Each row has a name. After each piece below comes the name of the row it's from. Each question is about the rows just above it.

(24): | -1 |  6 | -9 | 22 | 56 |
(128): | 106 | -10 | -18 | -21 |  -8 |
(47): |  30 |  28 |  36 | -26 |  17 |
(86): |  28 |  30 |  36 |  17 | -26 |
| 28 | 30 | -> (86)
| -1 |  6 | -9 | 22 | -> (24)
|  36 | -26 |  17 | -> (47)
|  28 |  36 | -26 |  17 | -> (47)
Where do |  6 | -9 | 22 | 56 | appear? -> (24)
| -9 | 22 | 56 | -> (24)

(111): |  47 |  67 | -90 |  92 |   9 |
(175): |  -2 | -37 |  95 |  -6 | -47 |
(149): |  12 |  59 | -77 |  83 |  62 |
(12): |  43 |  85 | -65 | 103 |  86 |
(95): |  17 |  54 | -57 | -87 | -21 |
(120): |  89 | -61 |  66 |  42 | -89 |
(186): |  23 | -27 | -33 |  20 |  85 |
(124): | -101 |   77 |  -86 |  -12 |  107 |
(61): |   54 |   17 |  -57 | -102 |  -67 |
(13): |  41 | -97 |  78 | -72 | -72 |
|  17 |  54 | -57 | is in which row? -> (95)
Where do |  12 |  59 | -77 |  83 | appear? -> (149)

(82): | -39 |  47 | -42 | -63 |
(117): | -39 | -42 | -28 |  -8 |
(31): |  47 | -39 | -42 | -29 |
Where do | -39 | -42 | -29 | appear? -> (31)
|  47 | -39 | -42 | -> (31)

(55): | -21 | -56 |  91 | -49 |
(77): | -51 |   7 | -15 |  20 |
(107): | -21 | -56 | -60 |  35 |
(59): | -17 | -34 |  27 | -46 |
(148): | -54 | -22 |   8 | -38 |
(51): | -28 | -15 |   7 | -75 |
The row with | -56 |  91 | is -> (55)
Which row holds | -21 | -56 |  91 | -49 |? -> (55)
Where do | -15 |   7 | appear? -> (51)
|  91 | -49 | -> (55)

(10): | -50 |  21 |  60 |  69 |
(84): |   0 |  76 |   9 | -29 |
(62): |   9 | -30 |   5 | -39 |
Where do | -50 |  21 |  60 | appear? -> (10)
|  0 | 76 | -> (84)
| 76 |  9 | -> (84)
|   9 | -29 | -> (84)
| -30 |   5 | -> (62)

(50): |  -8 | -36 |  59 |  20 |  31 | -41 |  44 |  33 |  -8 | -35 | -28 | -31 | -31 |   1 | -22 | -86 | -11 | -18 | -51 | -22 |
(114): |  94 | -24 | -35 | -37 | -53 | -31 | -86 | -41 | -22 | -11 |  44 |   1 |  33 | -28 | -35 |  -8 | -31 |   5 |  21 | -34 |
(134): | -51 | -13 | -56 | -18 | -32 |   9 | -20 |   2 |   3 |   4 | -14 | -57 |  -9 |  17 |  14 |  12 |  -9 |  -4 |  -7 |  12 |
(3): |  78 |  87 |  43 |  91 | -21 |  38 |  94 |  61 |  94 | -24 | -34 | -37 | -53 |  39 |  92 |   3 |  58 | -46 | -42 |  82 |
The row with |   1 | -22 | -86 | is -> (50)
Where do |  94 |  61 |  94 | -24 | -34 | -37 | appear? -> (3)
Where do |  94 | -24 | -34 | -37 | -53 | appear? -> (3)
| -41 |  44 |  33 |  -8 | -35 | -28 | -31 | -31 |   1 | -22 | -86 | -11 | is in which row? -> (50)
| -24 | -34 | -37 | -53 |  39 |  92 |   3 |  58 | -46 | -42 | -> (3)
Where do |  44 |   1 |  33 | -28 | -35 |  -8 | -31 |   5 |  21 | appear? -> (114)

(40): |  54 |  28 | -32 | -33 |
(157): | -13 | -11 | -27 |   7 |
(171): | -23 | -12 | -44 |  14 |
(158): |  -3 | -14 | -60 |   6 |
(109): |   2 |  27 |  12 | -74 |
(91): |   2 | -42 |  12 | -74 |
(42): |  -3 | -14 | -96 | -42 |
(179): |  48 |  25 |  12 | -74 |
(63): |   0 |  -8 | -57 |   4 |
| -42 |  12 | -> (91)
Where do |  28 | -32 | -33 | appear? -> (40)
| 54 | 28 | is in which row? -> (40)
Where do |   2 |  27 |  12 | -74 | appear? -> (109)
|   0 |  -8 | -57 | -> (63)

(36): |  41 | -49 |   0 |  20 |  44 |  20 |  52 | -25 |  43 |  50 | -26 | -35 |  -8 |  69 |  14 |  15 | -15 |  15 |  28 | -40 | -38 | -31 |  18 |  17 |  36 |  45 |  44 |  49 |   6 | -97 | -45 |  26 |
(127): |  41 | -49 |   0 |  20 |  44 |  20 |  52 | -25 |  43 |  50 | -26 | -35 |  -8 |  69 |  14 |  15 | -26 | -34 | -24 |  84 |  -1 |  69 |  47 | -81 |  16 |  36 | -23 | -10 | -46 | -24 |  26 | -33 |
(33): | -26 | -35 |  -8 |  69 |  14 |  12 | -15 |  15 |  28 | -56 |  51 | -48 | -37 | -33 | -53 | -36 | -15 |  15 |  28 | -40 | -38 | -31 |  18 |  17 |  36 |  45 | -10 |  52 |   4 | -47 | -42 |  45 |
| -35 |  -8 |  69 |  14 |  12 | -15 | -> (33)
| -26 | -35 |  -8 |  69 |  14 |  15 | -15 |  15 |  28 | -> (36)

(7): |  32 | -14 | -25 |  31 |   5 |   2 |
(60): | -15 | -25 |  31 |   5 |   2 |   2 |
(87): | -13 |  18 |  26 | -19 |  12 | -14 |
(64): |  -2 |  36 |   4 |  11 |  15 | -77 |
Where do | -15 | -25 |  31 |   5 |   2 |   2 | appear? -> (60)
The row with |  26 | -19 | is -> (87)
The row with | -2 | 36 |  4 | 11 | 15 | is -> (64)
| -14 | -25 |  31 |   5 |   2 | -> (7)

(66): |  25 |  25 |   3 |   3 |   8 |  28 |  -4 | -21 | -19 | -10 | -13 | -27 |  -4 |  15 |   8 |  -8 |   8 |  10 |  -5 |
(48): |  23 |  25 |   4 |  -3 |  11 |  27 |  -7 | -12 | -26 |  -5 |  -8 | -15 |   6 |  14 |   0 |  -7 |   2 |   8 |  -2 |
(160): |  72 |  54 |   8 |   5 |  11 |  52 |  -5 | -34 |  -9 | -16 | -31 | -38 | -13 |  41 |  16 | -12 |  12 |  21 |   4 |
(207): |  72 |  60 |  13 | -11 |  21 |  47 | -11 | -20 | -33 |  -5 | -24 |  -8 |  14 |  31 | -10 | -10 |  -3 |  14 |  15 |
(143): | 108 |  86 |  18 | -12 |  26 |  63 | -12 | -27 | -32 |  -7 | -29 |  -9 |  11 |  48 | -11 | -12 |  -4 |  19 |  24 |
(129): |  30 |  34 |   3 |   4 |   7 |  35 |  -9 |  -9 | -37 | -11 | -22 | -30 |   1 |  20 |  -4 |  -2 |   4 |  17 |  -9 |
(167): |  37 |  37 |   3 |  14 |   6 |  40 |  -7 | -23 | -32 | -14 | -28 | -39 |  -9 |  25 |   5 |  -5 |  11 |  22 | -10 |
(103): |  63 |  46 |   9 |   0 |  13 |  45 |  -5 | -33 |  -8 | -14 | -28 | -32 | -11 |  32 |  14 | -12 |   8 |  15 |   6 |
(8): |  44 |  47 |   6 |  -5 |  10 |  42 | -11 |  -2 | -41 |  -6 | -24 | -21 |  17 |  25 | -12 |   0 |  -2 |  19 |  -4 |
(119): |  20 |  22 |   4 |  -1 |  10 |  24 |  -3 | -20 | -13 |  -7 |  -4 | -20 |  -1 |  13 |   9 |  -8 |   7 |   7 |  -2 |
(83): |  27 |  26 |   3 |   5 |   8 |  29 |  -4 | -23 | -19 | -10 | -16 | -29 |  -6 |  17 |   9 |  -8 |   9 |  10 |  -5 |
(191): |  32 |  35 |   4 |  -1 |   8 |  35 | -10 |  -7 | -38 |  -9 | -21 | -25 |   7 |  19 |  -7 |  -1 |   2 |  16 |  -7 |
|  35 | -10 |  -7 | -38 | -> (191)
Which row holds | 12 | 21 |? -> (160)
| -15 |   6 | -> (48)
| -1 | 13 |  9 | -8 | -> (119)
The row with |  25 |   3 |   3 |   8 |  28 |  -4 | -21 | -19 | -10 | is -> (66)
|   7 |  35 |  -9 |  -9 | -37 | -11 | -22 | -30 |   1 |  20 |  -4 | -> (129)

(72): | 86 | 76 | 37 | 70 | 60 | 90 |
(71): | 74 | 85 | 73 | 80 | 66 | 70 |
(19): | 51 | 65 | 50 | 55 | 72 | 53 |
(6): | 38 | 97 | 67 | 47 | 54 | 87 |
(130): | 76 | 86 | 55 | 72 | 50 | 80 |
Which row holds | 50 | 55 | 72 |? -> (19)
The row with | 76 | 86 | is -> (130)
The row with | 66 | 70 | is -> (71)
The row with | 76 | 86 | 55 | 72 | 50 | 80 | is -> (130)
Where do | 65 | 50 | 55 | appear? -> (19)
| 65 | 50 | 55 | 72 | -> (19)

(38): | -25 |  86 |  35 | -12 |  70 |  -7 | -40 |
(74): |  86 |  35 | -15 |  70 |  -7 |  28 | -38 |
(11): |  86 |  35 |  -7 | -15 |  70 |  -7 |  28 |
|  70 |  -7 | -40 | is in which row? -> (38)
Where do |  -7 | -15 |  70 |  -7 | appear? -> (11)
The row with |  35 |  -7 | -15 |  70 |  -7 |  28 | is -> (11)
|  86 |  35 | -15 |  70 |  -7 | -> (74)
|  86 |  35 | -15 | -> (74)
| -25 |  86 |  35 | -12 |  70 |  -7 | is in which row? -> (38)

(67): |   7 | -10 | -25 | -25 |  36 | -23 |   5 |   4 | -22 | -10 | -30 | -13 | -20 |  -4 |
(102): | -26 | -11 | -67 | -78 | -13 |  28 | -17 |   4 | -75 | -58 | -29 | -63 | -24 |  -6 |
(76): |  -7 | -51 | -64 | -73 | -17 |  -4 |  -9 |  -3 | -65 | -48 | -38 | -55 | -33 | -17 |
(18): | -60 | -35 | -25 |   1 |  25 | -26 | -10 |  20 |  16 |  20 |  -7 |  27 | -14 | -40 |
Which row holds | -75 | -58 |? -> (102)
Which row holds |  28 | -17 |? -> (102)
Which row holds | -26 | -10 |? -> (18)
| -25 |   1 |  25 | -26 | -10 | is in which row? -> (18)

(100): |  -3 |  -1 | -14 |   6 |  13 |  30 |  -6 |   1 |  43 |  26 |  -3 | -36 | -15 |   2 |  -3 |  -9 |  -6 |  -6 |  16 |   0 | -52 |  -1 |   1 |  24 |  -9 |   1 |  -4 |
(137): |  71 |  -5 |  -8 | -14 | -15 | -15 |   1 |  -9 |  21 | -48 |   2 |   8 |  22 |   0 |   6 |   2 |  -9 |  -7 | -17 |   0 |  54 |  17 |   1 |  -1 | -10 |  -4 |   1 |
(27): |  11 |   5 |  -4 |  -2 |  12 |  10 |  16 |  -3 | -18 |  10 |  -1 | -30 |   6 |   0 |   4 |  -2 |  -7 |  -6 |  63 |   1 | -56 | -11 | -10 |  28 |  11 |   0 |  -3 |
(65): |  67 |   3 |   2 | -11 | -19 | -18 |  -5 |  -5 |  27 | -33 |   2 |   9 |   8 |   0 |  11 |   5 |  -4 |  -4 | -30 |   0 |  36 |  26 |  -3 | -20 |  -7 |  -5 |   0 |
(92): | -44 |  -4 |   7 |   6 |  -4 |  37 |   8 |   3 | -41 | -51 |  -1 |  32 |  14 |   0 |  -4 |  -4 |   0 |   0 | -62 |   1 |  46 | -12 |   1 | -13 |  -2 |   4 |   2 |
(104): | -22 |  -5 |   3 |   7 |  -4 |  49 |   4 |   0 | -27 | -66 |  -3 |  17 |  12 |   0 |  -5 |  -9 |  -5 |  -5 | -85 |   2 |  31 |  -8 |   2 | -17 |  -7 |   6 |  -1 |
(182): | -21 |   2 | -12 |  17 |   6 |  52 |  -6 |  -1 |  20 | -22 |  -3 | -12 |  -6 |   1 |   0 |  -8 | -10 | -11 | -57 |   3 | -44 |   7 |   0 |  10 | -13 |   0 |  -5 |
(99): |  36 |   6 |  28 |  -1 |   6 |  -3 |   6 |  -2 | -18 |  12 |  -3 | -38 |  -9 |   0 |   5 |  -2 |   0 |  -3 |  31 |   1 | -56 |  -7 |  -9 | -14 |  17 |   5 |  -5 |
(174): | -45 |   5 | -21 |  18 |  10 |  34 |  -9 |   1 |  30 |  17 |  -1 |  -9 |  -9 |   1 |   1 |  -3 |  -5 |  -7 | -15 |   2 | -54 |   8 |   1 |  32 | -12 |  -4 |  -2 |
(164): | -33 |   2 |   9 |   8 |   0 |  11 |   5 |  -4 |  -6 |  18 |   3 |  25 |  -7 |   1 |  13 |  12 |   6 |   4 |  -1 |   0 |  -2 |  18 | -10 | -14 |   5 |  -7 |   2 |
| -33 |   2 |   9 |   8 |   0 |  11 |   5 |  -4 |  -4 | -> (65)
The row with |  18 | -10 | -14 |   5 |  -7 | is -> (164)
Where do | 11 |  5 | -4 | -4 | appear? -> (65)

(9): |  37 |  55 |  85 | -33 |   7 | -67 |  70 | -28 |  64 |  37 | -43 | -37 | -12 |
(108): |  -7 | -38 |  85 | -28 | -33 |  64 |  70 |   7 |  37 | -67 | -21 |  23 | -36 |
(96): | -48 | -65 | -74 | -57 | -44 | -82 | -66 | -89 | -24 | -50 |  17 |  -8 |  36 |
Where do |  7 | 37 | appear? -> (108)
| -33 |   7 | -67 |  70 | -> (9)
Where do | -66 | -89 | -24 | appear? -> (96)
| -66 | -89 | -> (96)
Which row holds |  85 | -33 |   7 | -67 |  70 | -28 |  64 |  37 |? -> (9)
|   7 | -67 |  70 | -28 |  64 |  37 | -> (9)

(39): |  -8 | -17 | -31 | -12 |   9 | -29 | -55 | -35 | -26 |  37 | -31 | -23 |  12 |
(43): | -38 |  -8 | -34 |  -9 | -67 |  11 |  -3 | -14 |  34 | -13 |  -4 |  23 |  -4 |
(122): | -12 |  14 | -24 | -41 |  24 |  18 |   9 |   1 | -27 | -10 | -17 | -31 | -21 |
(16): | -12 |  49 | -29 |  45 | -14 |  -8 | -25 |  -6 | -33 |  21 | -32 |  20 |  -1 |
(156): | -28 |  11 |  -7 | -26 |  33 | -17 |   0 | -14 | -11 |  -3 |  19 | -44 |  -3 |
(165): | -32 |  20 | -79 |  19 | -76 | -32 |  13 | -21 |  -8 | -51 |  14 |   5 | -30 |
(73): | -32 |  20 | -79 |  19 | -76 | -32 |  13 | -21 |  -8 | -51 |  14 |   5 | -12 |
(125): | -22 |  58 | -42 |  10 |  -6 |  26 |  26 | -31 |   3 | -29 |  11 |  -7 | -10 |
| -32 |  20 | -79 |  19 | -76 | -32 |  13 | -21 |  -8 | -51 |  14 |   5 | -30 | -> (165)
Which row holds | -29 |  11 |  -7 |? -> (125)
| -10 | -17 | -31 | -> (122)
The row with | -28 |  11 |  -7 | -26 |  33 | -17 |   0 | -14 | is -> (156)
Which row holds | -32 |  20 | -79 |  19 | -76 | -32 |  13 | -21 |  -8 | -51 |  14 |   5 | -12 |? -> (73)
| -67 |  11 |  -3 | -14 |  34 | -13 |  -4 | -> (43)

(75): |  13 |   0 |  83 |   3 | -42 |  -8 |  21 |  -8 |  -2 |
(25): |  13 |   3 |  83 |   0 | -42 |  -8 |  21 |  -8 |  -2 |
(57): | -24 |   1 |   0 | -42 |  70 |   8 | -20 |   6 |  -6 |
| 83 |  0 | -> (25)
|  83 |   3 | -42 | -> (75)
The row with |  13 |   3 |  83 |   0 | -42 | is -> (25)
|  13 |   3 |  83 |   0 | -42 |  -8 |  21 |  -8 |  -2 | -> (25)
Where do |   1 |   0 | -42 | appear? -> (57)
The row with |   3 |  83 |   0 | -42 |  -8 | is -> (25)
|  13 |   0 |  83 |   3 | -42 |  -8 |  21 | -> (75)

(85): |  76 |  19 | -35 |  -7 |
(30): |  76 |  19 | -35 | -22 |
(113): | -35 |  19 |  76 |   2 |
| 19 | 76 |  2 | -> (113)
|  76 |  19 | -35 | -22 | -> (30)
The row with | 76 |  2 | is -> (113)
Which row holds |  76 |  19 | -35 |  -7 |? -> (85)

